Below is a small trained network, with its code and all its weights. Each question gives an input and a class and asks what happens when units are switched off, that is, made to give their printed mean instead of their output.

import numpy as np


def w(rows, s, z=0):
    codes = np.array(rows[::2]) - 128.0
    scale = np.full(codes.shape[1], s)
    scale[-1] = z or s
    return codes * scale


def f(y):
    return y / 2 * (1 + np.tanh(0.7978845608 * (y + 0.044715 * y**3)))


def log_softmax(a):
    a = a - a.max(-1, keepdims=True)
    return a - np.log(np.exp(a).sum(-1, keepdims=True))


def net(x, mask):
    res = np.array(x, float).reshape(1, 4) / 4 @ E
    y = f(res @ A[0][:, :-1].T + A[0][:, -1])
    res = res + np.where(mask, y, B[0][:, -1]) @ B[0][:, :-1]
    return log_softmax(res[-1] @ U[:, :-1].T + U[:, -1])


A, B = {}, {}
E = w([
[170,199,102,31,43,40,150,104,123,91,194],'x0',
[117,40,165,66,89,164,103,124,173,89,120],'x1',
[196,75,110,137,170,85,9,145,162,193,171],'x2',
[197,121,92,96,115,156,143,52,101,167,58],'x3',
],0.011)
A[0] = w([
[174,159,69,178,158,118,94,167,34,181,169,75],'N1',
[108,233,47,205,142,123,194,160,5,131,108,104],'N2',
[195,2,152,8,54,144,139,135,196,65,117,108],'N3',
[88,82,136,218,212,239,123,158,140,164,25,183],'N4',
[82,133,191,148,131,124,136,234,166,96,231,33],'N5',
[66,187,174,167,129,204,199,126,79,32,79,72],'N6',
[99,50,142,203,192,173,126,100,161,123,108,46],'N7',
[77,166,178,115,111,173,186,113,138,74,58,49],'N8',
[161,187,76,112,76,62,114,61,117,69,168,45],'N9',
[221,96,127,83,174,75,64,111,160,155,204,82],'N10',
[195,118,37,140,108,193,110,43,141,139,47,52],'N11',
[176,177,59,82,24,58,116,62,104,112,128,116],'N12',
[87,161,176,157,159,112,71,131,169,39,222,213],'N13',
[48,188,125,69,85,138,167,144,91,74,71,204],'N14',
[166,80,107,125,143,136,62,117,169,207,199,49],'N15',
[71,14,213,60,96,229,57,137,203,108,60,125],'N16',
[181,89,65,159,217,93,47,147,119,216,144,194],'N17',
[177,123,95,125,101,172,150,9,85,160,78,45],'N18',
[114,88,155,25,107,109,97,100,193,57,101,73],'N19',
[130,159,105,224,172,151,139,118,94,145,135,106],'N20',
[178,112,68,109,98,55,59,142,155,142,159,101],'N21',
[64,155,147,139,145,98,194,94,65,94,113,94],'N22',
[85,62,172,200,188,182,140,167,125,183,70,44],'N23',
[96,113,228,157,163,82,119,207,112,84,171,243],'N24',
[164,83,67,172,168,178,16,160,154,179,127,111],'N25',
[168,199,124,53,77,35,124,106,117,122,180,233],'N26',
[169,163,80,87,118,170,123,54,146,200,86,251],'N27',
[161,235,40,204,192,45,89,131,92,227,150,122],'N28',
[101,139,110,126,89,166,245,78,127,75,33,154],'N29',
[154,150,125,70,80,44,133,133,126,69,163,70],'N30',
[235,92,91,55,116,138,149,1,26,158,53,194],'N31',
[38,184,187,164,168,83,146,190,125,77,200,81],'N32',
[135,122,149,207,234,237,138,103,77,147,33,173],'N33',
],0.0091,0.011)
B[0] = w([
[118,164,119,206,121,173,83,101,201,134,67,156],'N1',
[85,123,76,189,133,211,53,49,110,54,40,189],'N2',
[55,167,86,200,131,175,54,117,108,72,91,196],'N3',
[165,195,75,104,105,107,167,142,115,117,190,252],'N4',
[102,101,223,241,216,60,164,17,198,196,110,163],'N5',
[140,77,156,100,71,150,126,193,173,169,49,192],'N6',
[201,199,122,185,120,107,158,84,214,132,168,173],'N7',
[146,81,143,128,67,136,110,145,219,179,54,165],'N8',
[225,201,118,172,90,103,153,37,222,114,186,162],'N9',
[124,97,141,117,68,167,139,187,158,180,58,181],'N10',
[117,150,231,244,213,41,125,63,151,190,102,164],'N11',
[161,173,94,111,104,108,138,118,154,135,189,187],'N12',
[103,131,138,128,172,74,163,128,44,162,125,195],'N13',
[128,143,105,86,91,134,134,187,122,165,98,200],'N14',
[146,107,172,142,93,165,132,135,202,182,32,165],'N15',
[100,144,58,186,146,174,48,66,90,49,86,214],'N16',
[138,120,135,71,94,140,147,198,102,175,58,220],'N17',
[126,157,217,223,209,51,151,54,176,185,76,162],'N18',
[124,188,94,219,157,177,75,95,151,85,128,162],'N19',
[119,184,117,200,114,132,105,107,155,70,159,163],'N20',
[164,110,133,88,77,120,165,154,206,169,93,171],'N21',
[151,103,142,132,83,146,105,171,181,151,74,162],'N22',
[218,200,117,172,109,127,183,108,210,108,190,190],'N23',
[103,127,118,107,138,78,125,116,41,156,101,207],'N24',
[157,113,101,105,72,122,162,152,153,189,75,194],'N25',
[150,194,89,123,108,125,172,175,93,94,188,219],'N26',
[80,118,153,135,167,99,128,183,48,140,159,205],'N27',
[70,161,77,188,159,205,47,81,110,55,65,193],'N28',
[143,105,130,104,74,138,152,180,128,155,41,206],'N29',
[196,178,122,154,91,125,157,78,253,115,168,167],'N30',
[78,128,168,165,191,66,150,143,79,159,132,221],'N31',
[103,141,193,181,192,62,150,88,104,180,107,174],'N32',
[162,192,70,117,100,94,163,129,108,134,197,236],'N33',
],0.012,0.022)
U = w([
[176,162,111,116,103,106,162,105,179,113,197,127],'0',
[135,98,152,107,87,166,143,164,178,169,71,77],'1',
[98,143,97,160,160,201,68,74,137,67,94,77],'2',
[112,119,210,152,215,46,154,88,135,169,130,57],'3',
[101,118,81,65,132,108,146,195,22,114,171,221],'4',
[156,1,199,20,225,232,240,12,162,24,249,5],'5',
[126,15,221,6,241,135,145,102,174,9,254,5],'6',
],0.019,0.016)

Each question gives the input, the list of numbers given to net, and the class t.
The units are the neurons (one row each of A and B). Each row of codes is followed by its name. A weight is (code - 128) times the scale printed after its matrix; where a second scale follows, it is the last column's (A, B and U).
mask holds one flag per neuron, in row order. A switched-off neuron (its flag False) gives its mean, the last column of its row in B, instead of its output. The means were averaged over made-up inputs and are rounded, as every weight is.
A unit's drop is (log p(t) with every unit on - log p(t) with that unit switched off) / (log p(t) with every unit on - log p(t) with every unit switched off).
The circuit of an input: a set's keep is (log p(t) with only the set's units on - log p(t) with every unit switched off) / (log p(t) with every unit on - log p(t) with every unit switched off). Starting from the 12 units with the biggest drops (on a tie, the unit counted first), units are removed one at a time, each time the one whose removal leaves the highest keep (on an exact tie, the one counted first), for as long as the keep stays at least 0.8.
circuit, biggest first: the units of the circuit, biggest drop first
k most important neurons: the k neurons with the biggest drops, biggest first
drop of u: that unit's drop, to one decimal
input [3,-2,-3,4], class 3: circuit, biggest first	[N31]
input [-8,5,8,1], class 0: 2 most important neurons	[N4; N23]
input [-2,-5,-5,1], class 1: 2 most important neurons	[N16; N6]
input [2,-8,8,8], class 1: 4 most important neurons	[N17; N10; N21; N16]
input [-6,-1,-7,4], class 1: 3 most important neurons	[N6; N29; N8]
input [3,5,5,6], class 3: 3 most important neurons	[N31; N11; N28]
input [-8,-1,-8,4], class 0: 2 most important neurons	[N33; N4]
input [-3,-1,-1,-3], class 4: 2 most important neurons	[N30; N9]
input [-7,8,-1,-1], class 2: 4 most important neurons	[N16; N3; N26; N12]
input [-7,7,6,6], class 0: 3 most important neurons	[N4; N23; N33]
input [4,5,1,4], class 2: 3 most important neurons	[N3; N4; N33]
input [1,-8,-7,8], class 2: 2 most important neurons	[N2; N28]
input [5,-2,-7,7], class 1: 3 most important neurons	[N29; N14; N6]
input [0,6,2,-8], class 3: circuit, biggest first	[N5]
input [5,-7,3,-4], class 2: drop of N28	1.6
input [-6,-4,8,3], class 1: drop of N17	8.1
input [-8,7,2,2], class 0: drop of N4	0.3
